Below are the code and all the weights of a small trained network. Each question names an input and a target symbol and asks about switching units off, where a switched-off unit gives its printed mean instead of its output.

import numpy as np


def w(rows, s, z=0):
    codes = np.array(rows[::2]) - 128.0
    scale = np.full(codes.shape[1], s)
    scale[-1] = z or s
    return codes * scale


def f(y):
    return np.maximum(y, 0)


def softmax(a):
    e = np.exp(a - a.max(-1, keepdims=True))
    return e / e.sum(-1, keepdims=True)


def log_softmax(a):
    a = a - a.max(-1, keepdims=True)
    return a - np.log(np.exp(a).sum(-1, keepdims=True))


def net(x, mask):
    ids = ['αβγδεζηθλμξπστφω'.index(c) for c in x.split()]
    T = len(ids)
    res = E[ids] + P[:T]
    u = 0
    for l in range(2):
        q, k, v = (res @ M[l].T for M in (Q, K, V))
        z = softmax(np.where(np.tri(T) > 0, q @ k.T / 4**0.5, -1e9)) @ v
        res = res + np.where(mask[u], z, O[l][:, -1]) @ O[l][:, :-1]
        u += 1
        y = f(res @ A[l][:, :-1].T + A[l][:, -1])
        res = res + np.where(mask[u : u + 12], y, B[l][:, -1]) @ B[l][:, :-1]
        u += 12
    return log_softmax(res[-1] @ U[:, :-1].T + U[:, -1])


Q, K, V, O, A, B = {}, {}, {}, {}, {}, {}
E = w([
[87,132,99,60,132,138,157],'α',
[56,99,151,124,95,86,146],'β',
[105,90,139,138,194,174,188],'γ',
[126,143,109,166,204,51,109],'δ',
[87,67,131,79,113,146,99],'ε',
[46,131,63,110,137,100,133],'ζ',
[135,183,123,116,97,85,88],'η',
[81,78,143,182,119,119,170],'θ',
[149,194,118,102,94,206,118],'λ',
[85,102,64,144,157,130,162],'μ',
[198,147,134,125,155,110,94],'ξ',
[176,116,138,99,181,135,177],'π',
[139,152,178,138,9,137,110],'σ',
[146,123,154,204,119,120,166],'τ',
[79,72,147,149,122,71,71],'φ',
[150,73,165,91,139,148,104],'ω',
],0.012)
P = w([
[108,148,55,69,96,158,124],'0',
[158,108,195,94,123,101,143],'1',
[5,100,110,199,169,218,40],'2',
[88,171,82,67,91,137,134],'3',
[183,88,186,87,89,61,162],'4',
[9,111,99,196,183,200,38],'5',
[75,178,84,68,103,144,131],'6',
[180,81,224,88,88,28,180],'7',
[17,122,91,198,190,190,39],'8',
[79,181,72,70,110,154,115],'9',
[215,65,219,83,50,1,194],'10',
[11,130,90,174,192,184,28],'11',
],0.0054)
Q[0] = w([
[203,227,43,200,132,240,117],'L0H0',
[236,94,188,53,87,44,164],'L0H0',
[148,16,244,34,101,25,197],'L0H0',
[207,37,161,56,50,65,255],'L0H0',
],0.0048)
K[0] = w([
[169,215,87,187,117,254,78],'L0H0',
[239,136,254,75,36,41,185],'L0H0',
[126,34,235,45,48,39,190],'L0H0',
[163,71,204,36,19,96,222],'L0H0',
],0.0055)
V[0] = w([
[134,28,184,76,146,150,228],'L0H0',
[133,173,39,218,116,193,156],'L0H0',
[210,105,192,77,23,39,254],'L0H0',
[148,71,154,125,113,20,107],'L0H0',
],0.0036)
O[0] = w([
[122,49,223,71,170,128,183,125],'L0H0',
[31,183,71,191,177,172,198,24],'L0H0',
[130,135,246,23,64,2,224,4],'L0H0',
[87,68,177,108,80,26,133,188],'L0H0',
],0.0038,0.00035)
A[0] = w([
[198,178,167,64,200,57,104,249],'L0N0',
[53,25,166,8,138,108,139,245],'L0N1',
[102,160,122,64,81,59,91,242],'L0N2',
[110,91,130,120,124,136,49,227],'L0N3',
[254,178,162,44,60,112,138,235],'L0N4',
[213,118,186,190,126,19,125,195],'L0N5',
[210,47,197,154,72,101,152,87],'L0N6',
[146,222,130,57,54,208,184,20],'L0N7',
[44,170,126,188,100,112,80,140],'L0N8',
[124,100,74,109,128,65,238,211],'L0N9',
[136,186,148,87,101,171,55,196],'L0N10',
[98,164,178,159,115,111,123,148],'L0N11',
],0.0069,0.0015)
B[0] = w([
[253,110,93,89,149,106,126,212],'L0N0',
[93,46,95,61,153,129,111,253],'L0N1',
[146,88,109,105,70,118,49,218],'L0N2',
[123,66,103,141,150,176,163,197],'L0N3',
[223,179,241,104,126,145,117,247],'L0N4',
[186,55,64,205,89,57,146,221],'L0N5',
[163,19,170,198,94,178,176,216],'L0N6',
[57,149,198,118,169,147,64,171],'L0N7',
[206,75,137,69,222,209,133,211],'L0N8',
[12,191,128,79,181,46,221,196],'L0N9',
[55,163,111,104,79,154,153,192],'L0N10',
[123,103,94,114,69,162,150,162],'L0N11',
],0.0064,0.0042)
Q[1] = w([
[128,82,35,150,102,84,198],'L1H0',
[71,222,121,54,131,22,191],'L1H0',
[189,53,112,215,179,207,121],'L1H0',
[181,253,176,62,99,36,139],'L1H0',
],0.0043)
K[1] = w([
[98,74,71,140,128,155,151],'L1H0',
[56,209,62,112,198,243,87],'L1H0',
[195,59,160,175,84,62,187],'L1H0',
[109,219,127,135,163,254,72],'L1H0',
],0.007)
V[1] = w([
[108,48,216,53,16,76,156],'L1H0',
[213,79,154,204,112,115,90],'L1H0',
[30,66,59,106,124,147,181],'L1H0',
[123,107,164,254,11,216,224],'L1H0',
],0.0045)
O[1] = w([
[87,112,138,153,115,125,203,255],'L1H0',
[122,49,172,199,122,149,89,196],'L1H0',
[134,101,33,51,128,136,189,111],'L1H0',
[171,129,86,200,140,255,184,149],'L1H0',
],0.0059,0.0077)
A[1] = w([
[68,109,136,162,92,64,169,201],'L1N0',
[35,93,135,165,210,135,119,254],'L1N1',
[126,108,193,35,106,97,143,197],'L1N2',
[41,117,61,135,119,102,81,115],'L1N3',
[102,215,100,81,122,125,98,66],'L1N4',
[106,155,63,67,185,54,138,116],'L1N5',
[187,47,167,132,102,183,174,68],'L1N6',
[106,137,56,86,149,51,131,107],'L1N7',
[123,185,157,167,217,143,87,189],'L1N8',
[101,87,118,134,154,87,253,166],'L1N9',
[32,160,68,89,108,228,93,154],'L1N10',
[72,205,221,51,104,113,153,123],'L1N11',
],0.0067,0.0031)
B[1] = w([
[62,179,113,106,50,106,101,196],'L1N0',
[191,160,172,39,39,94,185,250],'L1N1',
[94,175,84,56,139,170,86,224],'L1N2',
[142,131,253,186,80,88,150,169],'L1N3',
[62,96,66,202,126,135,31,146],'L1N4',
[127,92,205,186,172,39,131,179],'L1N5',
[82,121,78,184,217,201,100,254],'L1N6',
[102,117,178,222,172,66,107,172],'L1N7',
[114,74,164,109,63,117,51,167],'L1N8',
[81,232,66,113,117,140,174,239],'L1N9',
[198,82,77,184,171,71,161,211],'L1N10',
[48,200,169,142,235,140,107,162],'L1N11',
],0.0061,0.0076)
U = w([
[75,128,166,165,153,90,109,77],'α',
[106,141,174,125,99,93,146,158],'β',
[198,149,86,83,197,160,195,151],'γ',
[194,86,165,175,208,97,103,150],'δ',
[111,61,67,125,93,109,91,100],'ε',
[151,111,83,183,143,52,109,98],'ζ',
[106,141,53,98,71,117,70,151],'η',
[125,163,129,93,116,139,182,126],'θ',
[94,93,60,168,254,198,74,112],'λ',
[114,151,121,235,180,129,172,81],'μ',
[209,158,131,79,40,101,88,253],'ξ',
[131,135,176,79,214,131,133,103],'π',
[117,198,216,102,113,175,110,121],'σ',
[125,203,59,132,53,142,162,167],'τ',
[115,82,210,158,44,121,81,84],'φ',
[119,82,73,58,136,170,91,114],'ω',
],0.0075,0.0032)

Each question gives the input, a string of symbols that net reads in full, and the target symbol t.
The units are the heads (4 rows each of Q, K, V and O) and the neurons (one row each of A and B). Each row of codes is followed by its name. A weight is (code - 128) times the scale printed after its matrix; where a second scale follows, it is the last column's (O, A, B and U).
mask holds one flag per unit, layer by layer, with each layer's heads first. A switched-off unit (its flag False) gives its mean, the last column of its rows in O or B, instead of its output. The means were averaged over made-up inputs and are rounded, as every weight is.
A unit's drop is (log p(t) with every unit on - log p(t) with that unit switched off) / (log p(t) with every unit on - log p(t) with every unit switched off).
The circuit of an input: a set's keep is (log p(t) with only the set's units on - log p(t) with every unit switched off) / (log p(t) with every unit on - log p(t) with every unit switched off). Starting from the 12 units with the biggest drops (on a tie, the unit counted first), units are removed one at a time, each time the one whose removal leaves the highest keep (on an exact tie, the one counted first), for as long as the keep stays at least 0.8.
units of the circuit, in order: the units of the circuit, biggest drop first
top k neurons: the k neurons with the biggest drops, biggest first
top k neurons in layer l: the k neurons of layer l with the biggest drops, biggest first
input τ τ β ξ ξ π σ, target σ: units of the circuit, in order : L0N4, L1N11, L0N7, L0N5
input ξ τ μ τ τ τ, target λ: top 2 neurons in layer 1 : L1N6, L1N3
input ξ λ ε η σ, target φ: top 2 neurons in layer 0 : L0N6, L0N5
input π σ ζ ε ζ ξ ξ η, target ξ: units of the circuit, in order : L1H0, L0N4, L0H0, L0N0
input σ γ τ ζ σ τ θ σ ξ ξ ω, target λ: units of the circuit, in order : L1N6, L0N6, L1N1
input σ δ μ ξ λ θ α ξ λ, target φ: top 3 neurons in layer 0 : L0N0, L0N4, L0N7
input ξ σ τ η π δ μ ε, target ω: units of the circuit, in order : L0N1, L1N2, L0H0
input β λ φ π β ε ξ, target ξ: units of the circuit, in order : L1N6, L1H0, L0N6
input ξ σ π ξ α σ π λ β β σ ζ, target μ: top 2 neurons in layer 1 : L1N10, L1N2
input λ σ θ λ ξ τ, target φ: top 3 neurons in layer 1 : L1N8, L1N1, L1N9
input γ δ ξ ε σ, target φ: units of the circuit, in order : L0N6, L0N4, L1H0, L0H0
input λ ω τ α η μ ζ δ, target ζ: top 2 neurons : L0N5, L1N7
input π λ τ θ φ ε θ ξ, target δ: top 2 neurons : L0N4, L0N6
input σ μ ε σ σ τ η λ, target σ: top 2 neurons : L0N4, L0N7
input τ η τ ξ ξ, target δ: top neuron : L0N5
input σ γ φ ω τ ζ γ τ λ, target λ: top 3 neurons in layer 0 : L0N8, L0N6, L0N5
input η θ δ α σ π λ π, target γ: top 3 neurons in layer 0 : L0N0, L0N9, L0N4
input β γ δ ε ξ ε ξ π α π δ, target ζ: top 3 neurons in layer 0 : L0N5, L0N9, L0N0
input ξ ζ θ τ β ω ξ ξ ω, target φ: top 3 neurons : L0N0, L0N5, L0N4
input ξ λ ω λ θ ξ σ ω π γ π, target γ: top 3 neurons in layer 0 : L0N9, L0N0, L0N4
input δ ξ ξ β τ ξ π φ, target ε: top 4 neurons : L0N5, L0N1, L0N6, L0N2
input ξ μ ω λ ξ ξ α λ, target σ: top 3 neurons : L0N4, L1N11, L0N7
input π τ τ λ α, target π: top 2 neurons in layer 1 : L1N11, L1N5
input ξ μ μ σ ξ φ, target φ: top 2 neurons in layer 0 : L0N0, L0N4
input λ τ ξ δ α η β ξ ε, target φ: top neuron in layer 0 : L0N0
input ξ ω θ α τ ε λ α ξ δ θ, target τ: top neuron in layer 1 : L1N9
input μ φ η ζ θ, target τ: top 2 neurons : L1N9, L0N6
input ζ ω ξ θ η ξ φ ξ ζ, target φ: top neuron : L0N0
input τ γ η λ ξ μ, target φ: top 2 neurons in layer 0 : L0N0, L0N4
input π ξ λ ξ τ ξ τ φ, target ε: top 4 neurons : L0N5, L0N1, L0N6, L0N2
